Here is a tiny trained network, its code and every weight. The questions are about switching its units off for an input and a target symbol, where a switched-off unit gives its printed mean instead of its output.

import numpy as np


def w(rows, s, z=0):
    codes = np.array(rows[::2]) - 128.0
    scale = np.full(codes.shape[1], s)
    scale[-1] = z or s
    return codes * scale


def norm(h):
    return h / np.sqrt((h * h).mean(-1, keepdims=True) + 1e-5)


def f(y):
    return np.maximum(y, 0)


def softmax(a):
    e = np.exp(a - a.max(-1, keepdims=True))
    return e / e.sum(-1, keepdims=True)


def log_softmax(a):
    a = a - a.max(-1, keepdims=True)
    return a - np.log(np.exp(a).sum(-1, keepdims=True))


def net(x, mask):
    ids = ['ΨΩαβγδζλμπστφ'.index(c) for c in x.split()]
    T = len(ids)
    res = E[ids] + P[:T]
    u = 0
    for l in range(2):
        r = norm(res)
        for j in range(2):
            rows = slice(2 * j, 2 * j + 2)
            q, k, v = (r @ M[l][rows].T for M in (Q, K, V))
            z = softmax(np.where(np.tri(T) > 0, q @ k.T / 2**0.5, -1e9)) @ v
            o = O[l][rows]
            res = res + np.where(mask[u + j], z, o[:, -1]) @ o[:, :-1]
        u += 2
        y = f(norm(res) @ A[l][:, :-1].T + A[l][:, -1])
        res = res + np.where(mask[u : u + 8], y, B[l][:, -1]) @ B[l][:, :-1]
        u += 8
    return log_softmax(norm(res)[-1] @ U[:, :-1].T + U[:, -1])


Q, K, V, O, A, B = {}, {}, {}, {}, {}, {}
E = w([
[42,202,196,128],'Ψ',
[59,161,152,142],'Ω',
[35,199,190,142],'α',
[188,3,21,253],'β',
[188,134,189,128],'γ',
[168,191,88,93],'δ',
[38,201,200,128],'ζ',
[94,213,155,137],'λ',
[89,167,134,133],'μ',
[112,167,35,142],'π',
[144,109,169,201],'σ',
[48,201,197,129],'τ',
[89,171,134,137],'φ',
],0.005)
P = w([
[21,249,223,130],'0',
[61,242,209,138],'1',
[94,229,199,148],'2',
[121,214,185,150],'3',
[146,207,166,160],'4',
[170,187,149,154],'5',
[203,170,141,163],'6',
[222,173,126,176],'7',
],0.0021)
Q[0] = w([
[127,201,173,182],'0.h1',
[131,253,130,187],'0.h1',
[124,142,139,119],'0.h2',
[114,160,146,103],'0.h2',
],0.016)
K[0] = w([
[253,58,79,141],'0.h1',
[207,60,53,136],'0.h1',
[144,148,101,61],'0.h2',
[141,193,63,22],'0.h2',
],0.0071)
V[0] = w([
[97,87,160,233],'0.h1',
[188,129,254,102],'0.h1',
[147,144,143,91],'0.h2',
[127,83,182,244],'0.h2',
],0.0054)
O[0] = w([
[160,43,144,254,40],'0.h1',
[250,68,239,79,142],'0.h1',
[157,106,85,124,181],'0.h2',
[37,201,182,107,3],'0.h2',
],0.0041,0.0025)
A[0] = w([
[112,124,69,147,124],'0.n1',
[116,165,123,1,6],'0.n2',
[85,135,50,98,106],'0.n3',
[127,128,129,124,108],'0.n4',
[96,80,101,179,103],'0.n5',
[108,131,111,148,169],'0.n6',
[176,183,77,134,122],'0.n7',
[113,126,146,197,91],'0.n8',
],0.0067,0.0024)
B[0] = w([
[89,185,144,144,160],'0.n1',
[121,74,106,76,244],'0.n2',
[105,198,223,126,186],'0.n3',
[121,130,127,122,128],'0.n4',
[200,181,70,106,152],'0.n5',
[137,121,93,138,162],'0.n6',
[4,77,164,124,253],'0.n7',
[121,57,108,125,174],'0.n8',
],0.0049,0.0036)
Q[1] = w([
[56,211,43,60],'1.h1',
[201,65,253,126],'1.h1',
[222,83,135,154],'1.h2',
[44,212,160,90],'1.h2',
],0.0051)
K[1] = w([
[88,206,1,84],'1.h1',
[215,73,198,136],'1.h1',
[104,90,160,200],'1.h2',
[176,119,62,28],'1.h2',
],0.0073)
V[1] = w([
[253,84,62,212],'1.h1',
[198,196,142,151],'1.h1',
[199,234,222,131],'1.h2',
[27,109,27,211],'1.h2',
],0.0018)
O[1] = w([
[49,73,252,164,6],'1.h1',
[142,59,113,192,120],'1.h1',
[141,183,149,218,157],'1.h2',
[218,49,87,98,102],'1.h2',
],0.0023)
A[1] = w([
[145,127,169,147,121],'1.n1',
[125,160,109,3,24],'1.n2',
[89,153,164,173,250],'1.n3',
[132,136,145,97,151],'1.n4',
[105,154,60,156,199],'1.n5',
[142,102,100,86,61],'1.n6',
[107,155,59,169,212],'1.n7',
[125,139,179,67,227],'1.n8',
],0.0069,0.0019)
B[1] = w([
[71,113,141,89,149],'1.n1',
[50,2,75,32,254],'1.n2',
[108,78,94,135,206],'1.n3',
[178,113,123,100,169],'1.n4',
[228,76,106,148,189],'1.n5',
[98,144,102,107,147],'1.n6',
[225,93,93,152,185],'1.n7',
[206,97,77,78,227],'1.n8',
],0.0044,0.0054)
U = w([
[64,60,85,208,23],'Ψ',
[160,127,111,159,41],'Ω',
[189,249,133,115,134],'α',
[198,126,95,151,28],'β',
[242,131,215,90,78],'γ',
[139,132,125,145,1],'δ',
[62,151,151,169,225],'ζ',
[119,152,151,142,104],'λ',
[112,150,152,141,107],'μ',
[105,154,153,141,63],'π',
[104,43,218,188,187],'σ',
[71,221,47,178,132],'τ',
[98,76,73,46,220],'φ',
],0.011,0.0025)

Each question gives the input, a string of symbols that net reads in full, and the target symbol t.
The units are the heads (2 rows each of Q, K, V and O) and the neurons (one row each of A and B). Each row of codes is followed by its name. A weight is (code - 128) times the scale printed after its matrix; where a second scale follows, it is the last column's (O, A, B and U).
mask holds one flag per unit, layer by layer, with each layer's heads first. A switched-off unit (its flag False) gives its mean, the last column of its rows in O or B, instead of its output. The means were averaged over made-up inputs and are rounded, as every weight is.
A unit's drop is (log p(t) with every unit on - log p(t) with that unit switched off) / (log p(t) with every unit on - log p(t) with every unit switched off).
The circuit of an input: a set's keep is (log p(t) with only the set's units on - log p(t) with every unit switched off) / (log p(t) with every unit on - log p(t) with every unit switched off). Starting from the 12 units with the biggest drops (on a tie, the unit counted first), units are removed one at a time, each time the one whose removal leaves the highest keep (on an exact tie, the one counted first), for as long as the keep stays at least 0.8.
units of the circuit, in order: the units of the circuit, biggest drop first
top k neurons: the k neurons with the biggest drops, biggest first
k most important neurons of layer l: the k neurons of layer l with the biggest drops, biggest first
heads that matter: for each layer, one digit per head in row order, 1 if its drop is at least 0.15 and else 0, layers parted by /
drop when u is switched off: that unit's drop, to one decimal
input λ γ λ λ, target γ: units of the circuit, in order => (0.h1)
input δ φ ζ δ λ δ π λ, target τ: units of the circuit, in order => (0.h1; 1.n2)
input β ζ Ψ, target Ψ: heads that matter => 10 / 00
input Ω δ δ δ π μ, target τ: units of the circuit, in order => (0.h1; 1.n2; 0.n2)
input π λ λ λ φ, target τ: top 2 neurons => (1.n2; 0.n3)
input δ φ δ σ γ, target γ: units of the circuit, in order => (1.n2; 0.h1)
input δ π Ψ, target τ: heads that matter => 10 / 00
input τ λ Ω, target Ψ: top 2 neurons => (1.n3; 0.n2)
input δ π σ ζ, target σ: units of the circuit, in order => (0.h1; 1.n2)
input δ π Ω δ δ δ δ σ, target σ: top 2 neurons => (1.n2; 1.n8)
input α α γ α, target γ: 2 most important neurons of layer 1 => (1.n2; 1.n8)
input τ λ α α λ, target α: heads that matter => 11 / 00
input γ λ μ Ψ, target γ: top 3 neurons => (1.n2; 0.n7; 1.n8)
input Ω ζ Ψ λ α, target ζ: 2 most important neurons of layer 1 => (1.n2; 1.n5)
input φ ζ β ζ ζ, target Ψ: units of the circuit, in order => (0.h1)
input λ π α, target τ: top 2 neurons => (1.n2; 0.n7)
input δ φ ζ δ μ σ γ Ω, target γ: units of the circuit, in order => (0.h1; 1.n2)
input ζ α Ω, target Ψ: 3 most important neurons of layer 0 => (0.n3; 0.n2; 0.n7)
input δ δ σ λ λ, target σ: top 2 neurons => (1.n2; 0.n2)
input σ λ π μ φ γ Ω π, target τ: top 2 neurons => (0.n3; 1.n2)
input α λ α λ, target α: top 3 neurons => (1.n2; 0.n2; 0.n7)
input λ γ Ω, target γ: drop when 0.h1 is switched off => 0.9
